Below is a small trained network, with its code and all its weights. Each question gives an input and a class and asks what happens when units are switched off, that is, made to give their printed mean instead of their output.

import numpy as np


def w(rows, s, z=0):
    codes = np.array(rows[::2]) - 128.0
    scale = np.full(codes.shape[1], s)
    scale[-1] = z or s
    return codes * scale


def f(y):
    return np.maximum(y, 0)


def log_softmax(a):
    a = a - a.max(-1, keepdims=True)
    return a - np.log(np.exp(a).sum(-1, keepdims=True))


def net(x, mask):
    res = np.array(x, float).reshape(1, 8) / 4 @ E
    y = f(res @ A[0][:, :-1].T + A[0][:, -1])
    res = res + np.where(mask, y, B[0][:, -1]) @ B[0][:, :-1]
    return log_softmax(res[-1] @ U[:, :-1].T + U[:, -1])


A, B = {}, {}
E = w([
[42,37,58,97,117,204,95],'x0',
[130,126,126,129,129,129,130],'x1',
[181,130,25,112,76,107,46],'x2',
[113,207,50,255,120,127,136],'x3',
[114,64,201,201,70,72,84],'x4',
[128,120,122,126,131,115,136],'x5',
[137,107,115,140,135,119,132],'x6',
[140,107,119,144,154,121,134],'x7',
],0.0097)
A[0] = w([
[159,78,160,73,132,116,110,13],'neuron 0',
[99,81,176,175,84,126,192,144],'neuron 1',
[126,150,74,245,120,150,126,72],'neuron 2',
[54,167,174,135,206,177,172,178],'neuron 3',
[83,165,95,180,87,131,163,21],'neuron 4',
[110,136,135,128,79,125,95,254],'neuron 5',
[115,75,194,193,70,95,49,62],'neuron 6',
[70,87,99,130,155,152,76,50],'neuron 7',
[48,77,93,134,113,207,126,71],'neuron 8',
[121,146,102,189,125,149,153,41],'neuron 9',
],0.011,0.0079)
B[0] = w([
[22,73,183,74,124,120,175,171],'neuron 0',
[180,118,54,133,144,141,60,220],'neuron 1',
[97,61,188,82,131,168,125,251],'neuron 2',
[184,34,49,212,63,120,96,235],'neuron 3',
[112,37,222,2,11,106,186,178],'neuron 4',
[120,64,84,172,242,79,75,254],'neuron 5',
[186,173,81,109,131,233,251,251],'neuron 6',
[207,223,210,183,105,116,159,185],'neuron 7',
[161,195,189,218,111,73,172,228],'neuron 8',
[76,85,183,60,130,125,172,168],'neuron 9',
],0.0076,0.0092)
U = w([
[53,88,210,45,94,117,154,43],'0',
[111,135,105,137,152,92,100,255],'1',
[143,115,65,126,113,93,72,146],'2',
[155,246,219,169,137,40,173,43],'3',
[112,131,105,127,158,115,102,205],'4',
[149,157,49,95,133,192,164,10],'5',
[103,132,108,131,157,102,89,198],'6',
],0.013,0.0092)

Each question gives the input, the list of numbers given to net, and the class t.
The units are the neurons (one row each of A and B). Each row of codes is followed by its name. A weight is (code - 128) times the scale printed after its matrix; where a second scale follows, it is the last column's (A, B and U).
mask holds one flag per neuron, in row order. A switched-off neuron (its flag False) gives its mean, the last column of its row in B, instead of its output. The means were averaged over made-up inputs and are rounded, as every weight is.
A unit's drop is (log p(t) with every unit on - log p(t) with that unit switched off) / (log p(t) with every unit on - log p(t) with every unit switched off).
The circuit of an input: a set's keep is (log p(t) with only the set's units on - log p(t) with every unit switched off) / (log p(t) with every unit on - log p(t) with every unit switched off). Starting from all 10 units, units are removed one at a time, each time the one whose removal leaves the highest keep (on an exact tie, the one counted first), for as long as the keep stays at least 0.8.
circuit, biggest first: the units of the circuit, biggest drop first
most important unit: the unit with the biggest drop
k most important neurons: the k neurons with the biggest drops, biggest first
drop when u is switched off: that unit's drop, to one decimal
input [-6,-6,0,-3,7,-2,-3,-6], class 5: circuit, biggest first => (neuron 6; neuron 8)
input [7,-5,-8,8,2,-7,2,1], class 0: most important unit => neuron 4
input [8,-2,1,-6,-8,6,-7,4], class 3: circuit, biggest first => (neuron 8; neuron 7)
input [5,5,1,-1,-4,-5,-2,4], class 3: circuit, biggest first => (neuron 8; neuron 7; neuron 1)
input [-3,-6,-1,8,3,0,-8,3], class 0: circuit, biggest first => (neuron 4; neuron 2)
input [-2,7,-4,8,2,3,8,-1], class 0: 2 most important neurons => (neuron 4; neuron 2)
input [-2,3,-8,-2,-3,-6,1,7], class 2: 2 most important neurons => (neuron 3; neuron 6)
input [4,5,-5,3,3,-5,-6,0], class 2: circuit, biggest first => (neuron 3; neuron 1)
input [-3,-1,8,-8,-3,-7,-8,-7], class 0: 4 most important neurons => (neuron 0; neuron 3; neuron 1; neuron 8)
input [6,-1,-1,0,-2,-3,-7,-5], class 3: circuit, biggest first => (neuron 8; neuron 7)
input [-1,3,-3,-4,-1,8,0,-3], class 6: circuit, biggest first => (neuron 4; neuron 6)
input [2,-7,-3,7,0,3,-7,3], class 0: 3 most important neurons => (neuron 4; neuron 2; neuron 9)
input [7,-5,-8,-5,7,-2,-6,2], class 2: 2 most important neurons => (neuron 1; neuron 3)
input [-1,-7,6,3,5,2,4,6], class 4: most important unit => neuron 3
input [4,0,1,-6,-7,4,0,8], class 1: 3 most important neurons => (neuron 6; neuron 2; neuron 4)
input [5,3,-7,0,-2,7,-3,-8], class 1: 2 most important neurons => (neuron 8; neuron 6)
input [6,-5,-8,6,3,-6,8,6], class 2: 3 most important neurons => (neuron 3; neuron 1; neuron 0)
input [5,6,6,-7,3,7,1,3], class 0: 3 most important neurons => (neuron 0; neuron 3; neuron 1)
input [3,2,-4,8,8,-2,7,3], class 0: drop when neuron 9 is switched off => 0.2
input [0,0,5,-2,8,-1,-3,-5], class 5: most important neuron => (neuron 6)
input [3,4,-1,-1,8,-8,-6,-2], class 5: drop when neuron 6 is switched off => 1.0
input [8,-3,5,4,-4,-4,-1,0], class 3: drop when neuron 7 is switched off => 0.3
input [4,0,-7,1,-6,-4,8,3], class 2: 2 most important neurons => (neuron 3; neuron 6)
input [-6,-7,-5,8,-4,8,8,-8], class 0: drop when neuron 5 is switched off => 0.0
input [7,-4,-8,6,5,0,-7,5], class 2: 2 most important neurons => (neuron 3; neuron 1)
